In the rows, zero is written as 128.
Each row is followed by its class.
[190 155 117 144 149 115 108 165 107 139 110 129 149 147 140 110 132 128
 163 140 160  98 110  58 110 132 168 144 134 140 130 103 110 123  85 158
 100 126 133 152 115 146 127 141 113 136 125 101] => zopev
[121 105 135  93 143 131 142 146  98 127  98  99 124 141 127  98 150  69
 133 136 118 169 124  98 151 110 147 112 140 129 131 134 140  97 148 136
 102 136 137 133 132 119 112 134 134 118 106 127] => Zor
[146 120 139 124 134 114 193 189 121 130 149 118 149 140 130 115 111  82
 127  98 148 171 131  94  87 115  98 112 126 152  98 229 140 121 119 131
  91 144 107 150 139 116 115 150 144 121  92 111] => Guf
[199 161 109 170  45 113 165 107 100 180 129 143 131 138 128 145 118 103
 143 128  97 145  70 192 123 154 120 166 112  87 154  65  76 133 101 139
 227 121 126 103 177 116 150 142 142 129 108 139] => Zor
[120 126 148  74 156 118 189 136 193 136 139 104  99 125 107 150 174  80
 118 102 154 134 125 163 114 130 165 100 146 149 121 179 149 131 171  92
 103 130 141 137 165  98  83 143 132 124 110  89] => Binin
[110 116 119 101  89 136 207 128  96 163 109 130 173 148 132 118 140  80
 123 102 108 180 163 107 124 145 155 136  88 100  94 193 129 123 125 109
 128 145 106 154 162 103 138 124 155 130  75 163] => Mek
[123  80 157 117 143 113 125 116  96 154 140 128 147 140 129 110 148  91
 147 109 152 148 157 114 144 163 116 116 102 102 155 148 142 127 161 112
 143 100 127 136 132 127 117 142 159 124  79 136] => visub
[139 120  73 155 166 108 129 164  47 161 104 106 131 121 146 149  96  71
 176 175 131 136 112  53 182 159 212 215 104 146 116 139 112 127 180 137
  88  56  92  80 132 125 158 140 144 118 107 110] => Binin
[165 123 130 125 114 124 144 124  75 168 184 112 133  91 102 154 104 115
 169 134 104 118 103 100 125 212  81 145 106  74 156  65  90  91  94 147
 163  94 143 112 140 112 127 117 157 149 108 101] => zopev
[159 132  96 131 178  84 181 252  76 167 171 118 145 136 130 157  43 111
 178 132  90  85 160  47 143 162 160 157 142 123 137 132 128 159 125 189
 138 117 160 135 160 142 104 144 140 144  89  77] => Mek
[143  91 120  82  61 154 121 138 113 121 120 103 183 152 115 111 195  73
 150 115 162 165 140 137 147 145 118 151 104 131 103 175 159  94 166 103
 106 148 124 159 143 121 142 177 130 161 110 179] => sas
[138 106 144 145 117 113 179 152 100 116 102 106  86 131 143 102 118  59
 115 135 107 163 120 145 131 124 117 133 124 112 141 164 142  99 155 124
 141 130 134 144 147  93 133 149 134 137  86 143] => Mek
[168 137 120  86 169 132 161 233 113 186 179 143 119 127 137 138 148 104
 187 121 105 197 137 104 132 172  38 140 153  79 106  66 102  94 106 188
 207  92 169 159 131 166 132  67 102 146 149  86] => vofo
[155  86 144  98  69 103 138 174 116 123 142  93 134 175  83 129 170 106
 112  54 126 164 113 119 120 157 120 110 117 125  64 197 151 124 101 132
 144 157 110 140 132 127 168 152 144 123  97 166] => sas
[119 107 123  99  55 101 162 100 139 149 127 105 163 148 119 146 153  86
 142  94 135 160 157 100 135 117 159 179 118 100 107 214 122 152 175  85
 128 143 100 144 158 114 132 149 133 117  78 143] => Binin
[161  46 166 111 105 130 151 115  79 123  69 109 143 159 100 114 118 107
 166 120 127 142 159 145 140 125 140 106 142 133 140 139 177  82 182 132
 117 126 162 139 157 115 104 167 126 157  74 122] => Ruk
[184 106 122 102  69 123 154 148  75 132  92  91 173 169  96 115 168 120
 173 102 105 176 121  97 137 124 147 105 125 151  93 134 151  94 143 130
 109 147 132 137 128 126 142 141  99 132 101 166] => zopev
[104 102 164 111 117 112 173 118 110 170 113 114 112 143 128 145 134  53
 112 106 147 152 147  82 118 131 163 157 130  88  91 192 130 115 146  92
 107 141 109 130 152 103 139 151 156 107  63 123] => sas
[137 126 137  99  80 107 181 124 117 148 117 126 148 134 138 137 154  83
 151 103 109 166 147 146 108 132 157 152  90  99  78 183 126  97 125 105
 143 142 123 156 164 104 104 147 132 133  69 159] => sas
[170  94 135  51  67 130 142 172 118 123 168 133 182 140 132 156 198 123
 149 102 119 149 154 143 133 161 152 101 124 132 100 160 149  72 111 150
 109 121 134 149 148 147 120 132 137 141 124 138] => Ruk
[168 116 126 107  55 112 152 150 107 104 122 120 168 168 127 128 156 105
 139  90 123 177 129 152 127 133 122 124 119 116  87 191 141  96 131 126
 138 133 109 158 127 141 140 152 122 127  90 162] => Guf
[180 165 100 108 166 162 187 143  45 164 145 106 157 118 165 117 129 120
 210 132 132 154 114  97 168 182  41 200 144  97 155  51  93  63  94 164
 155  85 157 152 139 131 191  76 162 126 153 117] => zopev
[154  85 149 111 114 147 154 125 139 130  88  82 177 158 127 123 127  75
 138 122 158 142 102  65 144 111 132 169 123 147 115 180 150 114 159  71
 127 158  95 132 145  78 115 155 151 155  95 143] => vofo
[124 104 139 100  91 130 163 131  92 122 130 101 167 152 139 101 147 100
 144 107 172 138 142 127 122 156 135  99 126 111 113 181 161 107 147 106
  95 141 118 157 142 113 119 136 144 137  77 160] => visub
[143 144 114  97 141 175 103 194  56 190 169 135  97 125 138 109 160  23
 109 168 126 102 144 110 115 165  66 137 146  80 187  71 117 142 153 120
 203 105 181 123 154 124 118 140 128 145 140 103] => visub
[146  93 138 108  96 149 126  89 111 111 123 106 161 131 141 116 156 108
 132 118 160 117 109  87 142 147 117 149 133 104 134 147 149  77 136  98
 110 147 108 136 120 127 132 128 163 136  94 160] => vofo
[ 90 110 145 131  99 146 141 125 127 159  99 109 163 134 136 102 145  99
 121  95 177 179 145  53 112 110 104 151 110 131  96 203 131 110 160 109
  84 154 108 134 142 105 142 160 135 123  74 135] => Zor
[165 171 109 183  73 110 169 123  67 110  84  68 179 177 110 112 128 135
 161 115 111 168 113 156 154 137 107 147 110 118 142  89  96 128 148 140
 129  99 119 144 155 126 139 171 104 140  64 171] => vofo
[129 120 155 121  93 124 159 108 111 117 131 129 186 162 165 103 133  77
 126 118 138 164 133 134 130 103  98 132  92 134  97 184 149 117 102 116
 107 139 117 131 130  99 152 120 151 130  84 192] => Bib
[119 119 138  81  80 146 146 102 124 147 144 117 175 102 107 146 198  97
 141 120 123 165 156 104 151 119 134 151 103 149 123 151 131 126 165  72
 110 102 117 118 147 101 127 154 143 130  98 134] => zopev
[210 150 112 132  79 110 145 190 135 150 157 156 189 195 142 128 108 145
 148  83 151 151  82 161 138 135 144 149 140 112  91 121 105 111 127 157
 147 106 114 107 187 158 153  82 109 150 129 150] => sas
[155  83 141 137  86 108 133 112  47 127  96  82 114 126 115  91 144  70
 169  96 153 176 130 132 140 149 131 157 101 146 127 178 141  98 190 122
 134 113 127 131 135 105 144 152 124 120  41 155] => zopev
[135 119 126 109 104 110 142  93 113 112 102 116 133 140 132 112 146 115
 142 103 156 195 107 186 137 105 161 132 104 133 114 179 148 129 159 110
 131 144 137 126 158 113 109 145 138 138  62 156] => vofo
[125  93 134 108  56 125 138 113  96 135 113 131 163 132 137 105 140  71
 124 102 122 167 154 118 135 123 137 151 112 118 101 189 123 106 157 111
 145 137  96 148 150 118 171 172 157 110  91 177] => sas
[104  68 128 128  93 133 124 117 161 146 116 102 150 154 122 116 162  78
 127  95 160 139 131 123 115 139 136 166  85 125  94 198 145 113 200  82
 131 141 106 139 150 110 144 166 130 143  88 163] => sas
[133  69 132 102  78 127 154 155  95 140 107 132 155 155 138 114  75 109
 105 126 106 154 144  98 135  91 139 138 106 145 109 206 150  99 157 142
  99 127 122 118 115 117 159 148 140 115  73 146] => Mek
[162 104 135  83  49 135 159 136 110 123 135 133 168 138 129 128 163  80
 144 122 128 143 145 127 130 141 135 113 127 109 111 174 160 111 149 101
 122 117 121 142 156 106 151 155 135 135 100 158] => Bib
[108  94 141 102  83 118 160 107 114 145 118 106 146 125  99 116 124 114
 171 105 144 133 139 189 111 115 144 140 114 141 162 158 125 107 185 104
 161 120 141 131 177 104 132 159 148 140 102 123] => Binin
[142  77 151  95  63 132 141 146 125 132 140 138 180 150 138 133 143 133
 129 108 126 146 128  99 124 129 111 114  96 125 115 186 156  80 136 127
 110 126 115 132 122 130 129 144 144 136  98 143] => Zor
[148 104 129  90 115 142 119 153 126 123 103  93 166 169 139 122 156  86
 156 121 147 122 106  67 151 125 137 135 132 149 134 153 168  99 161 117
 108 160 133 144 134 102 130 145 105 156 122 149] => vofo
[166 191  96 180 220 114 130 131 146 128  86 135  74 130 104 101 160 106
 113 129 144 154 100  40  95 121  95  92 145 121 129 125 145 187  83 128
 100 131 119 123  76 108 149 137  85  98 118 104] => Bib
[137  76 129  83  76 121 130 151 111 187 148 126 173 138 153 124 187  77
 159 120 189 171 155 132 132 129 135 168 102  91 102 185 129  96 145 102
 116 125 128 146 144 119 128 140 147 156 100 167] => Guf
[146  57 136 127  66 139 153 125  84 149 122 103 188 159 110 107  79 112
 148 112 130 156 146 129 110 118  53 185 118 123 149 177 117 119 167 116
 159 123 111 139 131 138 150 194 167 144  82 137] => sas
[157 109 103 106  43 126 204 107 123 155 122 131 193 155 112 123 181 124
 161  71 124 181 133 197 122 148 109 155  82 130 103 181 125 109 142 122
 166  99 103 142 177 129 140 134 145 126  68 155] => Zor
[190 155 124 188 144  76 143 169  57 113 121 113 119 177 111 141  76 173
 183 115 190  88 134 181 142 171 121 102 150  87 171 127 138 111 131 145
 137 123 135 125 173  98 125 150 101 159  89 133] => visub
[150 151 103 152 109 153 133 178  92 168 146  92 151 140 130 114 117 101
 167 120 137 124 134  38 138 185  99 144 153 123 190  75 100 154 166 163
 132  92 125 138 123 132 180 108  81 112 134  87] => Ruk
[129  92 137 130 148 142 146  89  96 116  78 115  80 101 132 117 128 128
 114 125 124 171 125 114 128 118 175 148  89 145 116 157 159 142 158  98
 102  78 119 146 111 107 134 125 144 110  87 113] => Guf
[146  72 130 116 112 148 118 146 174 138  90 150 125 147 153 119 143 100
  78 131  99 158 143 113 131  97 108 131 142 133  99 182 132  77 164 114
 115 131 111 126 134 106 147 193 125 128  99 137] => Mek
[107  99 152 104 104 128  91 122 151 124 105 107 116 120 144  68 145  93
 130  86 156 146 111  72  89  91 164  92 152 157 161 173 159 142 190 114
 109 180 146 142 144 102 134 167  99 134 100 142] => Bib
[106 129 115 129  72 114 179 125 154 150 147 135 128 110 141 124 148 127
 110  93 100 145 127 157 102 129 120 146 112 106 125 172 100 111 134 123
 133 119 115 119 154 132 127 149 139 109  71 133] => sas
[106 126 139  92  83 147 188 139  88 164 107  95 178 154 114  97 104  75
 137  93 112 153 130  50 108 123 103 119 111 145 137 161 131 118 152 128
 130 161 127 160 148  92 154 162 130 124  85 136] => Mek
[154 104  89 124 154 145 148 145 113 197 122 122 206 184 106  85 119  95
 201 134 154 130 125  53 123 138  66 179 129 103 151 112 100 122 154 121
 114  95 122 144 159 127 169 180 154 187 130 115] => Ruk
[131  86 130 106  98 141 125 149 107 153  98 127 140 157 123 114 124  81
 119 106 159 168 132  74 120 131 149 145 123 128  84 198 125 116 164 126
 111 118  94 128 163 114 139 149 122 111  89 135] => Bib
[ 99 120 147 110  57  99 158 110 108 139 100  98 151 138 114 119 152  63
 119  77 120 182 120 110 120 128 155 129  87 137  80 196 126 134 143 120
 151 164 110 150 158 101 139 170 138 125  74 182] => vofo
[107 103 140 100  77 130 146  86  95 141  92 133 166 163 132 117 157  99
 111  77 150 163 145 140 110 124 181 116  90 152  63 208 156 138 142 104
 125 134 103 137 184  98 142 145 142 112  61 159] => visub
[123  98 139 141 111 122 160 137 151 122 104 115 129 136 112 119 137 114
 124 101 147 164 105 111 128 141 134 117 126 116 129 172 149 102 151 112
 126 143 106 135 150 106 141 149 143 129 110 130] => Mek
[166  87 105 133  59 117 129 119 124 101 160 115 137 129 104 108 162 115
 157 115 141 159 113 185 112 135 103 115 123 118 115 163 135  92 132 120
 144 167 122 137 166 121 147 153 145 128 105 155] => zopev
[201 162  81 129 167 181 113 146 113 139 139 134 160 172 143 130 126 179
 160 117 142 120 102  54 187 175  65 160 163  80 157  43 133 134 136 121
 158 125 139 135 148 130 209  94 116 177 180 125] => visub
[115  73 127 110 114 136 140 125 128 118 101  97 125 118 130  68 154 126
 130  80 112 149 127 110 101 116  88 104 130 173 131 174 142  96 183 116
 147 133 121 147 115 107 153 163 118 139  80 146] => zopev
[126  71 155 102  67 142 152 180  80 128  89 105 116 145 127  97 102  84
 131 113 106 142 142 125 103 121 119 125 150 151 112 180 160  93 193 137
 120  91 129 154 139 106 143 160 104 158  86 131] => Zor
[118  70 123 135  64 115 104  88  97 163  84 126 117 113 135 106 136  65
 131 118  92 145 151  95 135 112 174 186 106 102 105 170 120 120 180  90
 169 122 122 114 166  86 148 170 142 116  45 158] => zopev
[189 145 101 111 165  94 187 196  60 210 166 142 133 134 121 132 170  89
 150 116 113 174 147  84  94 172 111 125 107  60 106 110 106 121  73 191
 124 100 165 142 125 179 128  85 131 139 104 128] => vofo
[110  81 169  94  72 106 154 107  68 118  98 101 147 138 122 105 158  56
 119 104 120 154 129 102 143 137 149 114 109 118  95 174 152 101 127 126
 133 143 126 147 161 120 115 165 173 116  81 162] => visub
[129  72 130 131 136 121 142 118  94 123 120  96 116 125  92 114  96  86
 152 113 141 156 155 126 140 152 113 150 129 119 125 188 131 115 198 102
 139 105 100 122 158 103 142 155 148 118  82 114] => visub
[127  77 147  94  79 131 166 119  98 152 121 139 168 125 133  84 135  60
 120 107  99 163 139  93  91 113 112 138 104 127 115 178 123  98 133 135
 139 110 112 162 151 135 131 168 181 119  68 134] => Zor
[158  84 126 130 127 144 126  96  97 120 116 104 161 135 101 114 148  99
 150  94 171 180 159 139 157 172  87 116  98 123 115 159 164  84 161 122
 129 175 129 140 144  94 155 138 134 142  83 176] => Mek
[154  60 150  89  86 134 159 116  89 136  79  99 194 163 119 111 140  70
 146  99 124 130 135  77 132 146 172 134 120 158 106 182 178 116 154 112
 103 127 112 140 109 130 147 172 161 121  68 143] => sas
[142 117 129 103  90 120 161 163 100 136  98 104 165 146 114  80 163 100
 138 105 121 170 138 129 102 106 140  72 141 139 149 155 131 112 159 128
 117 126 146 152 162 107 148 195 128 136  96 136] => zopev
[172  69 154 126 114 126 173 126 161 103 128 112 112 121  82 127 150  94
  89  96 117 151 122 107 119 144  80  96 131 127 140 189 154  97 161 112
  98 125 107 127 127 108 154 179 141 137  93 135] => Bib
[134 123 146 147  84 121 194  58 124 144  97 117 139 150 112 122  94 132
 145  83 155 163 119 164 122 155 129 120  98 139 148 181 129 151 145 101
 139 143  93 122 135  83 144 120 127 109  67 126] => Mek
[120  79 163 108 135 135 152 104 101 148 119 144 110  98 122 108 133  79
 152 116 130 149 163  72 112 123 133 135 121 157 115 185 142  96 167 105
  94 100 110 131 132 105 134 128 133 116  60  90] => zopev
[117 137 130  98  71 142 146 139 108 148 103 125 168 156 141 101 158  90
 137  80 132 165 120 122 102 111 183 118  96 155  89 172 137 118 165  98
 146 148 120 151 156 115 154 142 120 126 105 168] => Guf
[160 128 122 171 199 152 178 194  89 183 113 105 114 170 139 145  63  78
 167 149 164 105 129  21 196 205  47 179 178  77 134 109 118 119 123 127
 110  98 111 131 133  80 175 151 145 139 106  75] => Guf
[151 118 104 116 113 112 162 133  93 127  94 110 116 115 102  96 148  72
 134 118 129 157 135 122 138 124 164 115 142 122 123 174 139 116 152 102
 126 135 109 121 141  85 144 165 143 124  79 155] => Ruk
[101 129 142 116  66 118 166 108  90 137 146 117 116 106 117 145 125  75
 104 125 146 150 143 122 118 114 135 150 111 121  82 199 134 140 117 104
  99 135 112 123 119 115 128 126 152  86  86 136] => Guf
[173  87 123  86  66 115 170 147 150 123 138 110 193 145 139 142 129 103
 149 111 130 163 127 137 153 123  79 115 140 123 116 175 157 101 142 146
 124 154 148 150 161 104 121 172 124 150 112 133] => Guf
[125  72 154 103  81 151 141 127 120 157  97  82 141 148 104  98 153  62
 111 105 131 160 140  87 134 135 127 143 106 140 130 178 133 110 196  91
  95 126 116 136 131  97 136 176 132 131  76 153] => Mek
[192 107  97  73  98 146 133 189 141 197 188 163 182 133 163 151 129 169
 153 136 134 115 120  96 124 143 132 158 157  84 142  74  80  94  75 185
 150  96 155 128 180 160 146  88 148 127 153  59] => zopev
[132 142 131  98  97 134 159 124  86 114 107 141 113 116 112 108 157 135
 120  77 104 148 152 174 120 132 154  85 119 131 119 143 129  95 152 115
 165 122 125 144 179 108 151 152 126 116  88 149] => sas
[161 149 105 123  88 127  98 207 105 178 187 109 197 165 113 154 162 147
 182 110 129 108 104 111 118 123  69 130 158 129 143  43  99 106 124 147
 172 141 159 135 212 132 146 213 121 180 165 137] => Guf
[120  75 152  92 101 116 147 167 121 139 109 104 125 116 124 102 125  51
 121 124 155 134 139 133 124 122 191 107 151 138 110 177 133  89 174 120
 116 122 118 127 163  90 141 171 149 122  94 149] => Bib
[190 180 115 103 115 132 219 136 135 174 124 121 144 143 160 184 144 141
 134 132 143  85 118 128 153 178 132 152 136  74 161  81 108 118 109 139
 131  96 149 145 165 107 132 109 109 132 151  94] => sas
[172  55 154  93  55 100 169 145 134 149 137 123 177 177 126 126 144  48
 132 111 108 172 132 152 132 125 126 161  97 112  87 212 131  94 114 136
 126 120 110 142 147 128 121 146 174 122  80 159] => Zor
[117 178 121 137  78 149 172 138  31 173 102 130 173 154 167 121 127  45
 134 128 101 133 148 106 166 172 141 204 117  90 125 126  88 115 113 134
 120  80 110 139 188 109 163 133 159 134  88 181] => vofo
[143 106 142 140  68 116 116 120 113 134  98 124 122 145 129 104 152  58
 138 105 109 155 128 135 106 129 134 115 114 107 121 158 132 100 175 102
 170 140 128 136 141 107 149 167 100 130  88 150] => Guf
[125 103 115  97  91 118 196 132 139 177 119 127 140 130 123 118 154  49
 104 123 111 137 162 116 130 132 151 146 140  89 136 175 126 142 155 117
 123 100 127 130 149 124 121 135 148  91  76 115] => Mek
[139 115 132 115  76 106 165 119  81 136 124 122 167 153 108  86 142  77
 125  88 139 150 122  96 115 123 121 120 108 132 107 186 125 110 109 132
 121 145 102 133 133 133 144 151 167 103  42 154] => Binin
[127  91 150  93 116 138 131 120 100 153 131 128 130 126 122 116 167  33
 129 130 119 153 154 109 122 128 121 118 125 106 120 147 135  83 145  99
 160 161 139 140 148 100 122 154 153 119  85 144] => zopev
[157  72 160 111  24 123 159 145 114 139 129 101 199 165 110 137 113  82
 141 128 129 180 135 182 132 129  80 144 140 129 139 187 133 106 138 130
 102 112 111 126 136 106 139 195 154 160  95 151] => Zor
[131  69 143 108  86 133 193 132 108 163  98 116 162 156 138 103 123  58
 122 127 125 156 155 129 120 118 100 159 122  95 152 201 140 103 144 120
 114 117 124 143 130 111 111 146 161 131  60 139] => Zor
